[-1.99 -0.08 -1.55 -3.22  1.14  1.08 -0.06  0.24] : J304
[ 2.97 -0.96 -0.07 -8.04  0.37  1.43  1.00 -0.48] : J247
[-3.22  0.54  0.99 -2.49  0.80  1.05 -0.12  0.02] : J162
[-3.22  0.54 -0.33 -2.49  0.32  0.76  0.74  0.02] : J510
[-3.26 -0.39 -1.40  1.46 -1.62  1.27 -0.07  0.73] : J733
[ 0.04  0.63 -0.65 -2.64  1.32 -0.48  1.52  0.64] : J965
[ 2.96 -0.96 -0.34 -0.33  0.56  0.76 -0.11  0.02] : J81
[-3.59 -0.33 -0.25  2.57  0.80  1.04 -0.34 -0.10] : J490
[ 3.00 -0.50  4.11 -4.59 -1.13 -0.71  0.41  2.91] : J347
find: [-3.26 -0.39 -1.40  1.46 -1.62  1.27 -0.07  0.73] => J733
rest: [1.14 1.08] => [-0.06  0.24]
rest: [ 2.96 -0.96 -0.34 -0.33  0.56] => [ 0.76 -0.11  0.02]
rest: [0.80 1.04] => [-0.34 -0.10]
rest: [ 2.96 -0.96 -0.34] => [-0.33  0.56  0.76 -0.11  0.02]
common J965 J247:  => [-0.48]
common J490 J510:  => [-0.33]

[-2.75  1.93 -3.23 -2.50  4.03 -4.99 -0.44 -0.75 -2.74]  J507
[ 0.67  0.98  0.99 -3.21  0.02  1.08  1.56  1.19 -0.71]  J883
[-1.01 -4.07 -4.89  4.29 -2.51  3.34 -4.55  1.22 -0.45]  J737
[-2.82 -3.50  0.59  5.65  0.27  5.66 -5.00 -2.50  2.02]  J831
[ 0.54  3.17 -0.89 -3.37 -0.18  0.67  1.13  0.11  0.22]  J213
[ 0.21  1.12  1.54  3.29 -3.96  2.09 -1.60 -2.48  1.87]  J171
[-1.00  0.99  1.12  0.68  0.33 -2.86 -2.34  0.47  1.46]  J802
[ 1.36 -2.11 -0.09 -2.21 -0.33 -4.25 -0.18  1.58 -1.97]  J236
[-0.40 -7.28  1.78  2.85 -4.07 -1.01 -0.79 -0.12  1.89]  J870
common J802 J171:  => [1.12]
common J236 J213:  => [-0.18]
common J802 J883:  => [0.99]
common J883 J213:  => [0.67]
common J831 J507:  => [-2.50]

[ 0.25  1.39  0.72  0.02  4.00  3.08  0.61  0.96  2.66  2.66  3.99  1.69
  4.73  0.67  1.76  1.04  3.35  2.55 -0.06  0.02  2.79  1.05  0.33  1.11
  0.77  0.07  0.86  1.78 -0.17 -0.53 -0.07  0.00  0.44  0.20  1.12  0.08
 -0.20] -> J937
[-7.12  1.00 -0.37  0.00  0.24 -1.24 -0.36  0.23 -0.27 -0.60 -0.52  0.00
 -0.50 -0.09  0.04  0.07  2.77 -2.54  0.23  0.18  1.02  2.78  0.42  1.76
  1.28  0.93  7.32  3.05  1.23  2.47  0.93  1.16  2.03  0.83  3.71  2.00
  0.86] -> J587
[ 0.27  1.70  1.01  0.10  4.54  3.78  0.69  1.05  2.78  2.84  3.95  1.65
  4.50  0.62  1.59  0.90  2.61  2.00 -0.25 -0.04  2.78  1.03  0.39  1.26
  0.75  0.08  1.05  2.18 -0.12 -0.58 -0.07  0.00  0.31  0.23  1.16 -0.10
 -0.24] -> J742
[ 4.07  5.95  3.11  0.39  2.52  1.33  0.11  0.11  0.20  0.09  0.08  0.21
 -0.07  0.00 -0.03  0.00  0.04  0.10 -0.50 -0.02  0.01  0.03  0.33  1.12
  0.77  0.75  0.17  0.21  0.00 -0.08 -0.01  0.02 -0.71 -0.02  0.10  0.00
 -0.05] -> J758
[ 0.31  1.29  0.81  0.02  3.95  3.10  0.58  0.95  2.71  2.74  3.98  1.69
  4.80  0.70  1.79  1.06  3.29  2.42  0.03  0.01  2.84  1.08  0.35  0.87
  0.81  0.06  1.08  2.05 -0.15 -0.54 -0.08  0.01  0.44  0.22  1.18 -0.02
 -0.20] -> J727
[-3.22  1.70 -0.12 -0.01  0.14  0.10  1.06  0.05 -0.10 -0.22 -0.69  0.00
 -0.14 -0.07  0.01  0.18  1.60 -4.21 -0.01  0.01  0.00  0.96  0.08  1.23
 -0.04  0.39  1.80  2.45  0.70  2.04  0.71  1.45  3.04  1.53  6.46  6.32
  1.80] -> J676
[-0.80  1.29  0.08 -0.01  0.00  0.24 -0.01 -0.08  0.03 -0.08 -0.58  0.03
 -0.02  1.60 -0.01  0.08  0.53 -2.99 -0.01  0.01  0.02 -0.28  0.01  1.02
 -0.13  0.09 -0.94  0.87  0.22  0.87 -0.13  0.89  2.05  1.32  6.22  7.95
  2.00] -> J373
[ 0.12  1.07  0.32 -0.09  3.71  3.09  0.61  0.79  2.27  2.40  3.81  1.70
  5.13  0.79  2.16  1.39  4.32  3.43  0.54  0.12  2.68  1.30  0.26  0.90
  1.03  0.04  0.83  1.76 -0.20 -0.41 -0.07  1.59  0.73  0.19  1.09  0.01
 -0.21] -> J842
[ 0.12  1.00  0.47 -0.09  3.62  2.07  0.47  0.81  2.29  2.43  3.89  1.70
  5.20  0.77  2.16  1.38  4.22  3.56  0.46  0.13  2.70  1.27  0.28  0.95
  0.95  0.04  0.83  1.63 -0.19 -0.40 -0.09 -0.02  0.71  0.14  0.87 -0.02
 -0.16] -> J413
[ 0.25  1.39  0.72  0.02  4.00  3.08  0.61  0.96  2.66  2.66  3.99  0.17
  4.73  0.67  1.76  1.04  3.35  2.55 -0.06  0.02  2.79  1.05  0.33  1.11
  0.77  0.07  0.86  1.78 -0.17 -0.53 -0.07  0.00  0.44  0.20  1.12  0.08
 -0.20] -> J819
common J742 J413:  => [1.70]
rest: [ 0.09  0.08  0.21 -0.07] => [ 0.00 -0.03  0.00  0.04  0.10 -0.50 -0.02  0.01  0.03  0.33  1.12  0.77
  0.75  0.17  0.21  0.00 -0.08 -0.01  0.02 -0.71 -0.02  0.10  0.00 -0.05]
common J842 J373:  => [0.01]
rest: [0.70 2.04] => [0.71 1.45 3.04 1.53 6.46 6.32 1.80]
find: [-7.12  1.00 -0.37  0.00  0.24 -1.24 -0.36  0.23 -0.27 -0.60 -0.52  0.00
 -0.50 -0.09  0.04  0.07  2.77 -2.54  0.23  0.18  1.02  2.78  0.42  1.76
  1.28  0.93  7.32  3.05  1.23  2.47  0.93  1.16  2.03  0.83  3.71  2.00
  0.86] => J587

[ 4.22 -3.00 -4.92  1.13 -3.90 -2.74 -3.80 -4.69  7.60  1.38  0.90 -3.28
 -2.53 -4.85]  J125
[ 1.43  2.23 -2.75  9.90 -1.29  3.74  5.54 -4.92 -3.22 -4.25  6.39  0.60
  1.99 -5.24]  J259
[ 4.22 -3.00 -1.04 -2.53 -3.90 -2.74 -3.80  4.23  7.60 -1.63 -1.68  2.31
 -3.84 -1.41]  J823
[-4.91  4.22 -2.61 -0.71  6.34 -3.82  0.45 -7.64  6.19 -0.43 -4.09 -4.25
 -3.53  2.23]  J141
common J125 J141:  => [4.22]
common J259 J125:  => [-4.92]
common J823 J141:  => [4.22]
rest: [ 4.22 -2.61] => [-0.71  6.34 -3.82  0.45 -7.64  6.19 -0.43 -4.09 -4.25 -3.53  2.23]
rest: [ 7.60  1.38  0.90 -3.28 -2.53] => [-4.85]
common J141 J823:  => [4.22]

